Here is a tiny trained network, its code and every weight. The questions are about switching its units off for an input and a target symbol, where a switched-off unit gives its printed mean instead of its output.

import numpy as np


def w(rows, s, z=0):
    codes = np.array(rows[::2]) - 128.0
    scale = np.full(codes.shape[1], s)
    scale[-1] = z or s
    return codes * scale


def f(y):
    return y / 2 * (1 + np.tanh(0.7978845608 * (y + 0.044715 * y**3)))


def softmax(a):
    e = np.exp(a - a.max(-1, keepdims=True))
    return e / e.sum(-1, keepdims=True)


def log_softmax(a):
    a = a - a.max(-1, keepdims=True)
    return a - np.log(np.exp(a).sum(-1, keepdims=True))


def net(x, mask):
    ids = ['ΠΦΨβγδζστω'.index(c) for c in x.split()]
    T = len(ids)
    res = E[ids] + P[:T]
    q, k, v = (res @ M[0].T for M in (Q, K, V))
    z = softmax(np.where(np.tri(T) > 0, q @ k.T / 3**0.5, -1e9)) @ v
    res = res + np.where(mask[0], z, O[0][:, -1]) @ O[0][:, :-1]
    y = f(res @ A[0][:, :-1].T + A[0][:, -1])
    res = res + np.where(mask[1:13], y, B[0][:, -1]) @ B[0][:, :-1]
    return log_softmax(res[-1] @ U[:, :-1].T + U[:, -1])


Q, K, V, O, A, B = {}, {}, {}, {}, {}, {}
E = w([
[156,166,108,122,112],'Π',
[172,115,57,183,63],'Φ',
[93,73,134,85,78],'Ψ',
[151,133,87,190,157],'β',
[9,233,222,150,87],'γ',
[143,138,129,161,82],'δ',
[191,113,81,122,54],'ζ',
[120,191,139,124,143],'σ',
[144,216,195,16,158],'τ',
[166,124,137,50,73],'ω',
],0.014)
P = w([
[39,38,41,155,151],'0',
[166,159,175,67,36],'1',
[216,180,131,13,89],'2',
[188,165,129,16,39],'3',
[125,254,141,41,34],'4',
[177,223,67,48,70],'5',
[194,220,55,46,69],'6',
],0.0076)
Q[0] = w([
[108,105,46,64,59],'h1',
[153,163,86,125,160],'h1',
[70,27,185,194,255],'h1',
],0.0095)
K[0] = w([
[85,132,115,180,177],'h1',
[80,62,172,104,98],'h1',
[249,205,203,122,76],'h1',
],0.012)
V[0] = w([
[254,132,80,40,19],'h1',
[90,78,227,39,92],'h1',
[119,26,85,149,130],'h1',
],0.0088)
O[0] = w([
[193,115,131,127,5,33],'h1',
[63,38,131,131,60,115],'h1',
[184,159,197,220,129,254],'h1',
],0.016,0.0043)
A[0] = w([
[170,142,197,2,106,182],'n1',
[50,158,188,90,70,171],'n2',
[82,69,72,126,188,181],'n3',
[159,160,124,55,214,176],'n4',
[141,138,70,5,70,175],'n5',
[121,163,234,104,141,254],'n6',
[124,164,113,104,46,92],'n7',
[59,232,90,141,84,183],'n8',
[143,126,65,161,227,138],'n9',
[115,226,66,224,181,213],'n10',
[173,213,106,38,144,167],'n11',
[47,30,101,52,122,171],'n12',
],0.0071,0.0079)
B[0] = w([
[123,136,112,134,89,184],'n1',
[153,116,74,120,165,181],'n2',
[100,139,107,115,85,172],'n3',
[70,89,159,178,92,202],'n4',
[92,109,115,154,157,167],'n5',
[136,111,58,194,102,239],'n6',
[174,102,182,55,165,156],'n7',
[153,88,120,100,138,196],'n8',
[86,139,180,144,73,177],'n9',
[126,113,104,101,130,246],'n10',
[146,86,110,147,173,202],'n11',
[152,254,120,151,88,184],'n12',
],0.0088,0.014)
U = w([
[118,67,106,121,204,187],'Π',
[119,94,132,137,88,19],'Φ',
[141,143,108,149,165,129],'Ψ',
[84,162,163,130,142,129],'β',
[161,245,199,119,119,37],'γ',
[141,155,76,78,149,60],'δ',
[114,134,101,218,93,252],'ζ',
[144,122,45,160,149,120],'σ',
[169,255,162,146,163,19],'τ',
[125,183,206,189,201,58],'ω',
],0.0076,0.0038)

Each question gives the input, a string of symbols that net reads in full, and the target symbol t.
The units are the heads (3 rows each of Q, K, V and O) and the neurons (one row each of A and B). Each row of codes is followed by its name. A weight is (code - 128) times the scale printed after its matrix; where a second scale follows, it is the last column's (O, A, B and U).
mask holds one flag per unit, heads first, then neurons. A switched-off unit (its flag False) gives its mean, the last column of its rows in O or B, instead of its output. The means were averaged over made-up inputs and are rounded, as every weight is.
A unit's drop is (log p(t) with every unit on - log p(t) with that unit switched off) / (log p(t) with every unit on - log p(t) with every unit switched off).
The circuit of an input: a set's keep is (log p(t) with only the set's units on - log p(t) with every unit switched off) / (log p(t) with every unit on - log p(t) with every unit switched off). Starting from the 12 units with the biggest drops (on a tie, the unit counted first), units are removed one at a time, each time the one whose removal leaves the highest keep (on an exact tie, the one counted first), for as long as the keep stays at least 0.8.
circuit, biggest first: the units of the circuit, biggest drop first
top k neurons: the k neurons with the biggest drops, biggest first
drop when u is switched off: that unit's drop, to one decimal
input γ ω ζ Φ ω ζ, target β: circuit, biggest first -> h1; n6; n9; n12
input ζ ω δ, target γ: circuit, biggest first -> h1; n7
input β γ Φ δ, target ω: circuit, biggest first -> h1
input γ Φ Φ ω τ, target β: circuit, biggest first -> h1; n4
input β γ γ ω Ψ Π, target ω: circuit, biggest first -> h1; n4
input γ Ψ Φ β ω, target β: circuit, biggest first -> h1; n12; n4
input β γ γ δ τ, target ζ: top 3 neurons -> n6; n4; n1
input ω Ψ Ψ Π, target Φ: circuit, biggest first -> h1; n7
input γ σ τ ω δ, target β: circuit, biggest first -> h1; n9; n12
input γ Π σ Φ Φ, target β: top 2 neurons -> n6; n9
input γ Ψ ζ Ψ σ β, target β: top 2 neurons -> n6; n9
input γ σ γ γ Φ ζ Π, target β: top 2 neurons -> n9; n6
input τ β ω β Ψ, target δ: circuit, biggest first -> h1; n4; n7
input ζ δ γ ω ζ, target γ: top 2 neurons -> n7; n4
input ω γ Ψ, target Φ: top 2 neurons -> n7; n6
input γ ω γ γ Π, target β: drop when h1 is switched off -> 1.2
input τ ω σ β ζ ω, target δ: drop when n7 is switched off -> 0.2
input ω δ Ψ δ Π δ Φ, target Φ: drop when n7 is switched off -> 0.2
input Φ δ ζ β Π, target τ: drop when n5 is switched off -> 0.1
input γ β Π σ Ψ, target β: top neuron -> n12
